Here is a tiny trained network, its code and every weight. The questions are about switching its units off for an input and a class, where a switched-off unit gives its printed mean instead of its output.

import numpy as np


def w(rows, s, z=0):
    codes = np.array(rows[::2]) - 128.0
    scale = np.full(codes.shape[1], s)
    scale[-1] = z or s
    return codes * scale


def f(y):
    return y / 2 * (1 + np.tanh(0.7978845608 * (y + 0.044715 * y**3)))


def log_softmax(a):
    a = a - a.max(-1, keepdims=True)
    return a - np.log(np.exp(a).sum(-1, keepdims=True))


def net(x, mask):
    res = np.array(x, float).reshape(1, 8) / 4 @ E
    y = f(res @ A[0][:, :-1].T + A[0][:, -1])
    res = res + np.where(mask, y, B[0][:, -1]) @ B[0][:, :-1]
    return log_softmax(res[-1] @ U[:, :-1].T + U[:, -1])


A, B = {}, {}
E = w([
[97,171,102,40,70,111,178],'x0',
[128,125,130,128,126,126,127],'x1',
[116,89,213,146,72,103,106],'x2',
[144,255,180,191,134,96,163],'x3',
[192,103,134,134,88,244,199],'x4',
[114,158,208,37,208,163,144],'x5',
[128,127,129,128,127,129,126],'x6',
[181,93,121,127,152,57,196],'x7',
],0.0093)
A[0] = w([
[84,141,101,131,74,116,130,110],'n1',
[124,52,128,126,140,130,159,85],'n2',
[151,134,158,201,201,127,111,200],'n3',
[159,106,157,197,198,173,76,91],'n4',
[97,176,105,46,141,107,155,199],'n5',
[200,147,129,119,102,164,142,147],'n6',
[117,112,104,169,33,93,132,216],'n7',
[112,186,98,77,85,109,143,68],'n8',
[20,113,149,132,152,46,128,47],'n9',
[88,102,182,73,199,153,135,47],'n10',
[80,134,215,75,158,150,169,34],'n11',
[92,67,72,106,121,158,86,66],'n12',
[104,161,94,106,170,22,59,148],'n13',
[114,104,239,155,76,109,114,253],'n14',
[154,108,95,160,49,105,107,80],'n15',
[78,193,128,117,59,236,64,149],'n16',
[128,78,250,101,40,74,117,238],'n17',
[92,180,122,93,95,151,112,155],'n18',
[130,83,130,125,172,87,205,125],'n19',
[149,165,127,114,131,184,14,172],'n20',
[170,121,33,176,153,107,124,157],'n21',
[104,120,148,152,119,178,181,43],'n22',
[87,124,164,63,57,110,201,121],'n23',
[108,130,49,189,97,128,119,122],'n24',
[112,255,158,235,112,113,185,69],'n25',
[196,104,154,98,109,143,196,151],'n26',
[135,164,127,72,52,117,140,76],'n27',
[75,63,100,101,132,152,119,32],'n28',
[195,117,139,126,133,60,191,136],'n29',
[121,49,105,105,157,107,134,124],'n30',
[131,150,107,105,161,79,59,60],'n31',
[89,165,69,108,83,122,174,122],'n32',
],0.0095,0.005)
B[0] = w([
[151,65,163,163,152,125,101,155],'n1',
[84,143,110,141,59,110,121,160],'n2',
[134,89,77,113,115,89,136,212],'n3',
[145,65,92,203,139,71,105,192],'n4',
[187,83,98,127,141,131,137,211],'n5',
[95,129,66,146,91,189,158,175],'n6',
[182,126,166,78,190,142,143,235],'n7',
[109,73,106,152,121,80,117,166],'n8',
[152,127,160,216,57,202,135,183],'n9',
[147,81,243,116,168,124,144,177],'n10',
[140,104,186,145,123,103,187,181],'n11',
[64,104,123,93,93,101,187,183],'n12',
[125,144,98,148,106,251,151,233],'n13',
[143,136,68,99,131,144,143,233],'n14',
[147,113,226,100,145,140,173,189],'n15',
[145,106,114,89,96,131,28,218],'n16',
[150,164,44,82,195,146,154,248],'n17',
[150,142,121,128,145,87,117,171],'n18',
[148,173,167,86,91,92,49,174],'n19',
[150,141,125,76,125,92,81,189],'n20',
[151,164,142,120,159,135,135,215],'n21',
[111,111,175,170,92,168,140,141],'n22',
[132,105,117,216,176,104,79,195],'n23',
[144,117,254,61,199,139,132,200],'n24',
[53,120,126,67,71,67,231,255],'n25',
[158,135,125,140,104,152,120,200],'n26',
[136,20,119,193,101,97,111,164],'n27',
[53,61,131,117,63,83,186,160],'n28',
[159,176,138,102,23,115,33,198],'n29',
[88,137,98,76,70,100,131,179],'n30',
[121,132,169,177,99,203,136,161],'n31',
[141,99,126,178,187,122,93,180],'n32',
],0.0076,0.0093)
U = w([
[6,103,149,105,80,60,189,71],'0',
[164,107,254,109,216,128,151,59],'1',
[147,130,99,112,161,130,118,254],'2',
[130,123,126,192,90,236,137,78],'3',
[146,55,96,223,184,46,105,82],'4',
[164,184,152,79,75,87,13,65],'5',
[145,146,54,78,229,149,149,149],'6',
[134,133,101,99,175,132,135,187],'7',
],0.011,0.0091)

Each question gives the input, the list of numbers given to net, and the class t.
The units are the neurons (one row each of A and B). Each row of codes is followed by its name. A weight is (code - 128) times the scale printed after its matrix; where a second scale follows, it is the last column's (A, B and U).
mask holds one flag per neuron, in row order. A switched-off neuron (its flag False) gives its mean, the last column of its row in B, instead of its output. The means were averaged over made-up inputs and are rounded, as every weight is.
A unit's drop is (log p(t) with every unit on - log p(t) with that unit switched off) / (log p(t) with every unit on - log p(t) with every unit switched off).
The circuit of an input: a set's keep is (log p(t) with only the set's units on - log p(t) with every unit switched off) / (log p(t) with every unit on - log p(t) with every unit switched off). Starting from the 12 units with the biggest drops (on a tie, the unit counted first), units are removed one at a time, each time the one whose removal leaves the highest keep (on an exact tie, the one counted first), for as long as the keep stays at least 0.8.
units of the circuit, in order: the units of the circuit, biggest drop first
most important unit: the unit with the biggest drop
k most important neurons: the k neurons with the biggest drops, biggest first
input [2,-5,-4,-7,0,-6,0,-4], class 0: most important unit : n12
input [-3,-6,7,-1,-7,5,6,-3], class 3: 3 most important neurons : n9; n13; n31
input [2,7,-1,0,-7,-4,-1,7], class 3: 2 most important neurons : n13; n9
input [-2,8,7,3,-5,-6,-7,-1], class 7: units of the circuit, in order : n17; n14
input [1,-6,-2,-1,-6,3,5,7], class 5: units of the circuit, in order : n19; n29
input [-6,3,-1,-3,3,-7,3,-5], class 1: units of the circuit, in order : n24; n15
input [-4,-7,-3,-4,0,-7,-7,2], class 1: units of the circuit, in order : n24; n15
input [5,0,-8,-8,5,8,-3,-7], class 0: units of the circuit, in order : n28; n12
input [7,-6,4,-4,-5,6,-2,0], class 4: units of the circuit, in order : n23; n27; n5
input [2,2,-7,-7,1,3,1,8], class 5: units of the circuit, in order : n19; n29; n17
input [-2,-6,0,-6,-7,0,2,-7], class 3: 3 most important neurons : n13; n25; n9
input [8,1,-2,-4,6,0,6,2], class 4: units of the circuit, in order : n23; n27; n32
input [3,5,-5,8,8,-1,8,2], class 0: 2 most important neurons : n25; n13
input [0,0,2,-4,-4,-6,4,7], class 5: units of the circuit, in order : n29; n19
input [2,-1,-1,7,8,-8,4,-2], class 1: 2 most important neurons : n24; n7
input [-4,3,0,8,-8,5,1,3], class 0: 2 most important neurons : n25; n3
input [-6,4,8,-6,-4,7,8,-6], class 2: units of the circuit, in order : n17
input [6,1,-1,-5,-2,-8,-2,-2], class 1: units of the circuit, in order : n24; n7; n15
input [1,2,-3,-6,-7,1,-2,-3], class 3: 2 most important neurons : n13; n25
input [7,-3,-3,6,3,-5,3,0], class 4: 2 most important neurons : n32; n27
input [-6,-4,-8,-7,6,8,5,6], class 1: most important unit : n10
